[[-46   4 -46  -7  -2 -25  29]
 [ 38  20  27  26  13  13 -33]
 [-38 -20 -28 -27 -13 -13  32]
 [ 45  -4  46   7   2  24 -27]]
->
[[ 38  20  27  26  13  13 -33]
 [-46   4 -46  -7  -2 -25  29]
 [ 45  -4  46   7   2  24 -27]
 [-38 -20 -28 -27 -13 -13  32]]

[[ -2   8  -7  30  -9 -19 -16  31 -22  -2]
 [-24 -22 -26 -16   3 -31 -29 -11 -22   2]
 [ -5 -11 -29 -27  25  -7 -24 -32 -10  12]
 [-38 -35 -24 -19 -29 -28 -33  -7 -11 -14]
 [ -8   3  18  36 -42  -4   9  44   8 -38]
 [-29 -28 -29 -22 -23 -28  -2 -17  18 -19]
 [-16 -20  18 -22 -19   0  29 -15  24 -15]
 [  0  -6  -6 -25  10   4   5 -28   4  12]]
->
[[ -2   8  -7  30  -9 -19 -16  31 -22  -2]
 [ -8   3  18  36 -42  -4   9  44   8 -38]
 [  0  -6  -6 -25  10   4   5 -28   4  12]
 [ -5 -11 -29 -27  25  -7 -24 -32 -10  12]
 [-16 -20  18 -22 -19   0  29 -15  24 -15]
 [-24 -22 -26 -16   3 -31 -29 -11 -22   2]
 [-29 -28 -29 -22 -23 -28  -2 -17  18 -19]
 [-38 -35 -24 -19 -29 -28 -33  -7 -11 -14]]

[[-30 -37  17  -8 -17  -7 -14 -20   2  16 -20  -4]
 [-23   7 -30  -3  20  10 -17  19   6  -5 -21  18]
 [ -8 -15 -18   2  -2 -15   1 -10  15  20  -2   1]]
->
[[-23   7 -30  -3  20  10 -17  19   6  -5 -21  18]
 [ -8 -15 -18   2  -2 -15   1 -10  15  20  -2   1]
 [-30 -37  17  -8 -17  -7 -14 -20   2  16 -20  -4]]

[[ 18 -31   6 -22  -3  -7   6  10  20  19   3   8  35]
 [ -8  44  -5 -28  -7 -12  -5  31 -18 -12 -20   5  -9]]
->
[[ -8  44  -5 -28  -7 -12  -5  31 -18 -12 -20   5  -9]
 [ 18 -31   6 -22  -3  -7   6  10  20  19   3   8  35]]

[[-10  22 -17   6  -2  -7 -30 -17 -35 -24  14  -8 -28 -13   3   2]
 [ 14  28 -29  16  -4  16 -20 -19 -14   8   8   3 -12 -12  12   5]
 [ -8  13 -29   6  -6  -6 -26 -21 -29 -11   3 -10 -25 -14   4  -3]
 [ 28  34  -2  18  10  25 -14  10  -3  27 -37  15   5  14   4  31]
 [-18   5  43   2  20 -20  12  20  -4 -31  28   4   7  15 -10   6]
 [ 17 -33 -27 -14 -23  15  20  -8  38  46 -47   2  20  -7  -5 -11]]
->
[[ 28  34  -2  18  10  25 -14  10  -3  27 -37  15   5  14   4  31]
 [ 14  28 -29  16  -4  16 -20 -19 -14   8   8   3 -12 -12  12   5]
 [-10  22 -17   6  -2  -7 -30 -17 -35 -24  14  -8 -28 -13   3   2]
 [ -8  13 -29   6  -6  -6 -26 -21 -29 -11   3 -10 -25 -14   4  -3]
 [-18   5  43   2  20 -20  12  20  -4 -31  28   4   7  15 -10   6]
 [ 17 -33 -27 -14 -23  15  20  -8  38  46 -47   2  20  -7  -5 -11]]

[[ -9  -9  -8  26]
 [ 22  11   0  10]
 [-17 -26   3  25]
 [ 35   0 -13  13]]
->
[[ 22  11   0  10]
 [ 35   0 -13  13]
 [ -9  -9  -8  26]
 [-17 -26   3  25]]

[[-16  24 -12 -26  19  24  -1  23   1 -12   1 -32 -12   1   2]
 [-17  25 -11 -27  18  25   0  24   1 -11   1 -31 -11   1   2]
 [ 21 -23  12  31 -20 -23   0 -22  -2  11  -2  39  11  -2  -2]
 [ -3  16  -1  -6   1  17  34  17 -32  -1 -31  -5  -1 -31 -43]]
->
[[-17  25 -11 -27  18  25   0  24   1 -11   1 -31 -11   1   2]
 [-16  24 -12 -26  19  24  -1  23   1 -12   1 -32 -12   1   2]
 [ -3  16  -1  -6   1  17  34  17 -32  -1 -31  -5  -1 -31 -43]
 [ 21 -23  12  31 -20 -23   0 -22  -2  11  -2  39  11  -2  -2]]
---
[[  2   9  32]
 [  7   9   1]
 [  4   1  14]
 [ 10   8  15]
 [ 12   4 -23]
 [ -1   2 -11]
 [ 12   4 -22]
 [  5   1  22]
 [ 10   8  15]
 [ 10   8  15]
 [ 10   8  15]
 [  2  12  42]]
->
[[  7   9   1]
 [ 10   8  15]
 [ -1   2 -11]
 [  5   1  22]
 [ 10   8  15]
 [  2  12  42]]

[[ -3 -36   1   3   8  11]
 [-23   0  22   5   4   3]
 [  0   6   2  -2   1  -2]
 [  5   9  26   5  -6   1]
 [ -5   1 -23  24   6  14]
 [ -2 -27   1   2   6   9]
 [  4   2  -3  -2  -1  -2]
 [  4  -3  13 -13  -4 -10]
 [  0  -1   0   1   0  -1]]
->
[[-23   0  22   5   4   3]
 [  5   9  26   5  -6   1]
 [ -2 -27   1   2   6   9]
 [  4  -3  13 -13  -4 -10]]

[[ 36  -2 -30  25]
 [ 26   0  -5  24]
 [ 21  -3   4  28]
 [ 23   0  11  27]
 [-11   7  36  -7]
 [ -4   5  -2 -15]
 [ -1   6   2 -12]]
->
[[ 26   0  -5  24]
 [ 23   0  11  27]
 [ -4   5  -2 -15]]

[[-16   1  35  -5   7]
 [  4 -20  11 -37 -12]]
->
[[  4 -20  11 -37 -12]]

[[ 24   4  -3   1 -34  -1 -33  -4   1   1   1]
 [ -1   5 -17 -38  -4  16  -4 -17 -38 -38 -38]
 [  6  28 -17  -6   2  19   2 -23  -6  -6  -6]]
->
[[ -1   5 -17 -38  -4  16  -4 -17 -38 -38 -38]]

[[ 21 -15   0   1  18 -24 -14   0  25   0 -38 -14 -14 -14   1  18]
 [  0   0  -2   2   0   0   0  -2   0  -2   0   0   0   0   2   0]
 [-21  14   2  -2 -18  25  14   1 -25   1  38  14  14  14  -3 -18]]
->
[[ 0  0 -2  2  0  0  0 -2  0 -2  0  0  0  0  2  0]]

[[  5  12  30 -25  -5]
 [ 37   1  23 -13 -37]
 [ -9 -33 -14  15   7]
 [ -9   7  25 -24   7]
 [ 23  10  31 -23 -22]
 [-19   8  26 -26  16]
 [ 41  -6  17  -7 -42]
 [ -9   1  18 -17   6]
 [-33   1  23 -24  28]
 [-18  -2  18 -18  15]
 [ 42   4  28 -17 -41]
 [-34 -14  10 -13  28]]
->
[[ 37   1  23 -13 -37]
 [ -9   7  25 -24   7]
 [-19   8  26 -26  16]
 [ -9   1  18 -17   6]
 [-18  -2  18 -18  15]
 [-34 -14  10 -13  28]]
